Here is a tiny trained network, its code and every weight. The questions are about switching its units off for an input and a class, where a switched-off unit gives its printed mean instead of its output.

import numpy as np


def w(rows, s, z=0):
    codes = np.array(rows[::2]) - 128.0
    scale = np.full(codes.shape[1], s)
    scale[-1] = z or s
    return codes * scale


def f(y):
    return y / 2 * (1 + np.tanh(0.7978845608 * (y + 0.044715 * y**3)))


def log_softmax(a):
    a = a - a.max(-1, keepdims=True)
    return a - np.log(np.exp(a).sum(-1, keepdims=True))


def net(x, mask):
    res = np.array(x, float).reshape(1, 7) / 4 @ E
    y = f(res @ A[0][:, :-1].T + A[0][:, -1])
    res = res + np.where(mask, y, B[0][:, -1]) @ B[0][:, :-1]
    return log_softmax(res[-1] @ U[:, :-1].T + U[:, -1])


A, B = {}, {}
E = w([
[129,122,225,104,60,143,84,72,219,142,126,131],'x0',
[127,123,123,129,126,126,127,127,133,124,130,125],'x1',
[102,93,91,185,120,88,110,71,108,252,159,65],'x2',
[128,132,125,123,128,128,131,121,126,128,125,128],'x3',
[125,123,115,126,124,123,127,120,136,116,126,122],'x4',
[127,127,125,126,130,125,127,125,130,126,125,128],'x5',
[79,62,145,48,60,65,113,165,63,126,62,111],'x6',
],0.014)
A[0] = w([
[113,98,8,188,187,98,118,162,43,204,145,103,140],'n1',
[94,48,149,71,46,76,104,113,67,210,92,95,43],'n2',
[104,75,154,180,125,101,86,104,208,230,136,108,79],'n3',
[114,143,144,73,129,158,132,122,135,129,148,148,119],'n4',
[133,146,207,93,109,130,118,137,212,67,112,141,132],'n5',
[128,154,58,131,200,134,148,212,67,45,117,150,202],'n6',
[139,150,116,165,198,149,122,157,183,123,147,141,254],'n7',
[103,75,146,59,96,88,109,196,75,123,75,125,139],'n8',
[118,142,80,159,121,130,137,56,145,178,130,98,139],'n9',
],0.017,0.0092)
B[0] = w([
[94,137,113,229,163,119,213,112,110,133,27,103,255],'n1',
[120,141,75,36,45,176,230,153,213,92,102,90,224],'n2',
[186,127,127,81,112,107,54,121,123,159,253,137,194],'n3',
[117,114,122,164,111,119,113,117,157,83,122,134,148],'n4',
[108,123,208,182,145,150,129,85,153,108,38,156,206],'n5',
[155,125,96,2,120,138,97,185,136,135,254,120,247],'n6',
[148,139,90,118,197,171,170,128,227,94,128,140,205],'n7',
[121,104,155,99,102,77,55,149,11,143,124,160,225],'n8',
[143,124,163,156,114,115,94,120,93,182,197,83,183],'n9',
],0.017,0.035)
U = w([
[183,149,88,35,103,190,174,188,208,101,156,112,243],'0',
[145,104,109,63,127,99,91,236,36,103,150,155,170],'1',
[164,193,94,254,217,123,171,107,124,184,129,83,119],'2',
[90,131,84,147,75,95,212,160,78,154,45,70,68],'3',
[167,164,187,201,192,185,104,92,200,91,88,183,170],'4',
[93,87,210,123,49,114,98,125,99,85,12,178,48],'5',
[228,153,161,154,132,117,65,91,144,186,215,110,2],'6',
],0.0077,0.0028)

Each question gives the input, the list of numbers given to net, and the class t.
The units are the neurons (one row each of A and B). Each row of codes is followed by its name. A weight is (code - 128) times the scale printed after its matrix; where a second scale follows, it is the last column's (A, B and U).
mask holds one flag per neuron, in row order. A switched-off neuron (its flag False) gives its mean, the last column of its row in B, instead of its output. The means were averaged over made-up inputs and are rounded, as every weight is.
A unit's drop is (log p(t) with every unit on - log p(t) with that unit switched off) / (log p(t) with every unit on - log p(t) with every unit switched off).
The circuit of an input: a set's keep is (log p(t) with only the set's units on - log p(t) with every unit switched off) / (log p(t) with every unit on - log p(t) with every unit switched off). Starting from all 9 units, units are removed one at a time, each time the one whose removal leaves the highest keep (on an exact tie, the one counted first), for as long as the keep stays at least 0.8.
circuit, biggest first: the units of the circuit, biggest drop first
most important unit: the unit with the biggest drop
top k neurons: the k neurons with the biggest drops, biggest first
drop when u is switched off: that unit's drop, to one decimal
input [-4,6,-4,-7,6,-5,8], class 1: circuit, biggest first	n8
input [0,6,7,-3,-5,-4,7], class 3: top 4 neurons	n1, n6, n8, n7
input [-5,-1,8,0,7,-6,3], class 3: top 2 neurons	n1, n2
input [-2,7,1,-2,-8,-2,0], class 2: top 2 neurons	n2, n8
input [-4,-6,8,0,-8,-7,3], class 3: top 2 neurons	n1, n2
input [-5,2,8,2,3,4,1], class 3: top 3 neurons	n2, n1, n7
input [1,-5,-3,-4,-6,-4,-8], class 4: top 2 neurons	n2, n6
input [3,-3,0,-4,-2,-3,-3], class 4: top 2 neurons	n6, n2
input [2,5,-2,0,-3,-2,7], class 5: top 2 neurons	n6, n8
input [-1,0,6,7,4,-4,3], class 3: top 2 neurons	n1, n6
input [3,0,-1,8,-6,-5,-5], class 4: top 2 neurons	n6, n2
input [8,8,-2,-6,-2,-5,0], class 4: top 2 neurons	n8, n5
input [-4,0,1,-8,-6,-1,-6], class 2: top 2 neurons	n2, n1
input [1,8,-3,-6,-5,-1,-7], class 4: most important unit	n2
input [-6,1,7,6,1,-1,-2], class 2: drop when n1 is switched off	0.5
input [7,0,-7,-6,7,-6,-2], class 4: drop when n8 is switched off	0.0
input [-5,-4,2,-3,-1,1,3], class 3: drop when n1 is switched off	1.2
